Below are the code and all the weights of a small trained network. Each question names an input and a target symbol and asks about switching units off, where a switched-off unit gives its printed mean instead of its output.

import numpy as np


def w(rows, s, z=0):
    codes = np.array(rows[::2]) - 128.0
    scale = np.full(codes.shape[1], s)
    scale[-1] = z or s
    return codes * scale


def f(y):
    return np.maximum(y, 0)


def softmax(a):
    e = np.exp(a - a.max(-1, keepdims=True))
    return e / e.sum(-1, keepdims=True)


def log_softmax(a):
    a = a - a.max(-1, keepdims=True)
    return a - np.log(np.exp(a).sum(-1, keepdims=True))


def net(x, mask):
    ids = ['βγδεζηθλπστφω'.index(c) for c in x.split()]
    T = len(ids)
    res = E[ids] + P[:T]
    r = res
    for j in range(3):
        rows = slice(2 * j, 2 * j + 2)
        q, k, v = (r @ M[0][rows].T for M in (Q, K, V))
        z = softmax(np.where(np.tri(T) > 0, q @ k.T / 2**0.5, -1e9)) @ v
        o = O[0][rows]
        res = res + np.where(mask[j], z, o[:, -1]) @ o[:, :-1]
    y = f(res @ A[0][:, :-1].T + A[0][:, -1])
    res = res + np.where(mask[3:7], y, B[0][:, -1]) @ B[0][:, :-1]
    return log_softmax(res[-1] @ U[:, :-1].T + U[:, -1])


Q, K, V, O, A, B = {}, {}, {}, {}, {}, {}
E = w([
[118,123,135,146,138,88],'β',
[66,91,159,141,126,120],'γ',
[142,154,114,102,143,129],'δ',
[120,149,88,65,104,64],'ε',
[86,176,181,220,142,7],'ζ',
[153,79,83,147,118,121],'η',
[144,178,142,121,147,161],'θ',
[69,23,80,136,64,131],'λ',
[94,58,168,85,125,112],'π',
[141,50,181,171,159,235],'σ',
[141,77,185,203,185,101],'τ',
[123,23,103,141,78,80],'φ',
[151,64,130,81,153,79],'ω',
],0.015)
P = w([
[138,128,48,111,180,235],'0',
[34,128,71,173,194,135],'1',
[59,140,56,178,209,104],'2',
[103,144,65,162,193,154],'3',
[155,180,121,194,144,93],'4',
[159,164,134,170,162,91],'5',
[217,165,116,133,190,88],'6',
[150,110,118,94,181,112],'7',
[141,99,116,89,198,97],'8',
[92,64,149,72,255,128],'9',
],0.0073)
Q[0] = w([
[157,191,128,136,59,127],'H0',
[70,135,80,100,248,110],'H0',
[92,98,64,129,245,81],'H1',
[143,99,84,124,202,143],'H1',
[203,102,131,146,93,63],'H2',
[176,176,217,112,56,182],'H2',
],0.012)
K[0] = w([
[79,134,109,179,127,157],'H0',
[251,105,156,132,118,114],'H0',
[217,103,208,114,112,98],'H1',
[191,155,172,88,135,113],'H1',
[118,135,165,168,65,113],'H2',
[89,204,96,176,166,141],'H2',
],0.015)
V[0] = w([
[189,174,151,135,188,162],'H0',
[70,212,137,16,132,99],'H0',
[123,207,134,212,88,157],'H1',
[195,182,22,118,99,100],'H1',
[164,77,140,170,41,106],'H2',
[252,157,69,116,149,127],'H2',
],0.02)
O[0] = w([
[95,66,169,126,26,112,92],'H0',
[103,245,153,92,114,57,67],'H0',
[15,37,153,69,92,136,2],'H1',
[9,136,121,204,151,116,120],'H1',
[140,124,40,120,161,211,109],'H2',
[115,95,121,240,143,124,27],'H2',
],0.011,0.0045)
A[0] = w([
[119,161,140,113,133,216,43],'N0',
[126,83,103,113,248,104,59],'N1',
[88,180,238,131,201,233,63],'N2',
[106,168,73,118,104,178,4],'N3',
],0.011,0.0016)
B[0] = w([
[123,133,118,142,148,60,157],'N0',
[75,132,165,136,88,173,255],'N1',
[135,86,7,82,73,117,161],'N2',
[128,103,124,79,88,105,163],'N3',
],0.014,0.0087)
U = w([
[99,108,156,134,140,96,130],'β',
[127,79,111,138,255,94,87],'γ',
[113,155,99,162,142,107,255],'δ',
[161,106,149,162,111,132,153],'ε',
[179,169,128,185,100,152,153],'ζ',
[160,88,97,158,105,102,125],'η',
[82,134,135,108,149,154,235],'θ',
[148,121,112,184,151,119,13],'λ',
[147,161,147,119,132,146,224],'π',
[93,113,123,164,217,152,177],'σ',
[131,141,134,179,27,115,54],'τ',
[114,136,147,183,106,159,110],'φ',
[107,158,102,127,156,195,111],'ω',
],0.0074,0.0026)

Each question gives the input, a string of symbols that net reads in full, and the target symbol t.
The units are the heads (2 rows each of Q, K, V and O) and the neurons (one row each of A and B). Each row of codes is followed by its name. A weight is (code - 128) times the scale printed after its matrix; where a second scale follows, it is the last column's (O, A, B and U).
mask holds one flag per unit, heads first, then neurons. A switched-off unit (its flag False) gives its mean, the last column of its rows in O or B, instead of its output. The means were averaged over made-up inputs and are rounded, as every weight is.
A unit's drop is (log p(t) with every unit on - log p(t) with that unit switched off) / (log p(t) with every unit on - log p(t) with every unit switched off).
The circuit of an input: a set's keep is (log p(t) with only the set's units on - log p(t) with every unit switched off) / (log p(t) with every unit on - log p(t) with every unit switched off). Starting from all 7 units, units are removed one at a time, each time the one whose removal leaves the highest keep (on an exact tie, the one counted first), for as long as the keep stays at least 0.8.
units of the circuit, in order: the units of the circuit, biggest drop first
k most important neurons: the k neurons with the biggest drops, biggest first
heads that matter: for each layer, one digit per head in row order, 1 if its drop is at least 0.15 and else 0, layers parted by /
drop of u: that unit's drop, to one decimal
input γ φ γ ε ε η ω τ τ, target ζ: heads that matter => 010
input γ π ε, target π: units of the circuit, in order => H2; H1
input σ ε λ, target η: units of the circuit, in order => H1; H0
input ζ λ θ, target θ: units of the circuit, in order => H1
input ζ π ε, target π: units of the circuit, in order => H2; H0
input ε ε η, target δ: heads that matter => 110
input ε η λ γ, target δ: heads that matter => 110
input ζ θ λ, target θ: units of the circuit, in order => H1; H2
input λ φ δ, target ω: 2 most important neurons => N1; N2
input γ η ε ε ε σ ε ε ε β, target δ: drop of H0 => 0.8
input σ β ζ, target η: drop of N1 => 0.1
input ω ε γ, target ζ: drop of H1 => 0.9
input θ ζ θ ζ, target β: drop of H2 => 0.2
input λ ω η, target ζ: units of the circuit, in order => H1
